Here is a tiny trained network, its code and every weight. The questions are about switching its units off for an input and a target symbol, where a switched-off unit gives its printed mean instead of its output.

import numpy as np


def w(rows, s, z=0):
    codes = np.array(rows[::2]) - 128.0
    scale = np.full(codes.shape[1], s)
    scale[-1] = z or s
    return codes * scale


def norm(h):
    return h / np.sqrt((h * h).mean(-1, keepdims=True) + 1e-5)


def f(y):
    return np.maximum(y, 0)


def softmax(a):
    e = np.exp(a - a.max(-1, keepdims=True))
    return e / e.sum(-1, keepdims=True)


def log_softmax(a):
    a = a - a.max(-1, keepdims=True)
    return a - np.log(np.exp(a).sum(-1, keepdims=True))


def net(x, mask):
    ids = ['βγζλμξω'.index(c) for c in x.split()]
    T = len(ids)
    res = E[ids] + P[:T]
    q, k, v = (norm(res) @ M[0].T for M in (Q, K, V))
    z = softmax(np.where(np.tri(T) > 0, q @ k.T / 4**0.5, -1e9)) @ v
    res = res + np.where(mask[0], z, O[0][:, -1]) @ O[0][:, :-1]
    y = f(norm(res) @ A[0][:, :-1].T + A[0][:, -1])
    res = res + np.where(mask[1:9], y, B[0][:, -1]) @ B[0][:, :-1]
    return log_softmax(norm(res)[-1] @ U[:, :-1].T + U[:, -1])


Q, K, V, O, A, B = {}, {}, {}, {}, {}, {}
E = w([
[94,83,195,163],'β',
[151,212,62,122],'γ',
[1,186,14,175],'ζ',
[146,92,44,147],'λ',
[136,122,44,72],'μ',
[122,208,174,161],'ξ',
[106,235,146,95],'ω',
],0.0093)
P = w([
[154,103,169,94],'0',
[93,152,77,185],'1',
[102,124,112,118],'2',
[182,92,176,100],'3',
[196,214,82,250],'4',
[46,133,128,117],'5',
],0.016)
Q[0] = w([
[153,115,144,76],'h1',
[87,80,161,129],'h1',
[174,142,127,154],'h1',
[2,126,89,139],'h1',
],0.019)
K[0] = w([
[120,143,122,215],'h1',
[236,155,124,177],'h1',
[70,134,93,97],'h1',
[249,95,220,56],'h1',
],0.014)
V[0] = w([
[81,15,152,178],'h1',
[6,94,172,61],'h1',
[147,131,35,63],'h1',
[198,162,95,88],'h1',
],0.023)
O[0] = w([
[34,245,44,120,1],'h1',
[128,200,163,5,104],'h1',
[45,25,192,142,225],'h1',
[128,86,252,165,243],'h1',
],0.018,0.0079)
A[0] = w([
[166,144,117,157,41],'n1',
[147,160,189,143,107],'n2',
[120,116,84,155,56],'n3',
[100,106,99,43,100],'n4',
[94,157,117,217,21],'n5',
[189,161,116,180,2],'n6',
[134,90,167,82,86],'n7',
[90,102,125,3,130],'n8',
],0.038,0.0081)
B[0] = w([
[153,68,117,144,152],'n1',
[140,148,73,161,208],'n2',
[99,164,148,138,154],'n3',
[90,40,149,82,170],'n4',
[149,162,54,234,220],'n5',
[161,25,72,112,168],'n6',
[120,240,114,104,249],'n7',
[110,3,133,160,206],'n8',
],0.043,0.012)
U = w([
[64,168,46,83,115],'β',
[217,109,226,205,47],'γ',
[103,105,127,124,165],'ζ',
[86,155,67,235,139],'λ',
[32,187,196,145,90],'μ',
[255,92,58,134,73],'ξ',
[194,202,134,96,254],'ω',
],0.0097,0.0045)

Each question gives the input, a string of symbols that net reads in full, and the target symbol t.
The units are the heads (4 rows each of Q, K, V and O) and the neurons (one row each of A and B). Each row of codes is followed by its name. A weight is (code - 128) times the scale printed after its matrix; where a second scale follows, it is the last column's (O, A, B and U).
mask holds one flag per unit, heads first, then neurons. A switched-off unit (its flag False) gives its mean, the last column of its rows in O or B, instead of its output. The means were averaged over made-up inputs and are rounded, as every weight is.
A unit's drop is (log p(t) with every unit on - log p(t) with that unit switched off) / (log p(t) with every unit on - log p(t) with every unit switched off).
The circuit of an input: a set's keep is (log p(t) with only the set's units on - log p(t) with every unit switched off) / (log p(t) with every unit on - log p(t) with every unit switched off). Starting from all 9 units, units are removed one at a time, each time the one whose removal leaves the highest keep (on an exact tie, the one counted first), for as long as the keep stays at least 0.8.
units of the circuit, in order: the units of the circuit, biggest drop first
k most important neurons: the k neurons with the biggest drops, biggest first
drop when u is switched off: that unit's drop, to one decimal
input ω λ ω μ λ, target ω: units of the circuit, in order => h1, n7
input λ ω γ γ, target ω: units of the circuit, in order => n7, n5
input ω ξ μ, target ω: units of the circuit, in order => n7, h1
input μ λ μ, target μ: units of the circuit, in order => h1, n7
input ξ μ λ ξ, target μ: 3 most important neurons => n5, n8, n7
input ζ μ λ γ ω, target ζ: units of the circuit, in order => h1, n8
input ω λ ω β ω ω, target β: units of the circuit, in order => h1, n5
input ξ ω γ μ, target ω: units of the circuit, in order => n7, n5
input ζ μ ξ, target ζ: units of the circuit, in order => h1, n8, n4
input λ ξ γ λ γ, target γ: units of the circuit, in order => h1, n8
input λ γ ω ξ, target γ: units of the circuit, in order => h1, n5, n8, n6
input λ λ γ ω μ, target γ: units of the circuit, in order => h1, n5, n8
input λ ω γ ξ μ ω, target ξ: units of the circuit, in order => h1, n6
input μ ω ω β, target ω: 3 most important neurons => n7, n5, n8
input λ γ λ ω, target γ: drop when h1 is switched off => 2.7
input γ ξ γ ξ λ, target γ: drop when h1 is switched off => 1.1
input ω ξ β ω β, target β: drop when h1 is switched off => 0.8
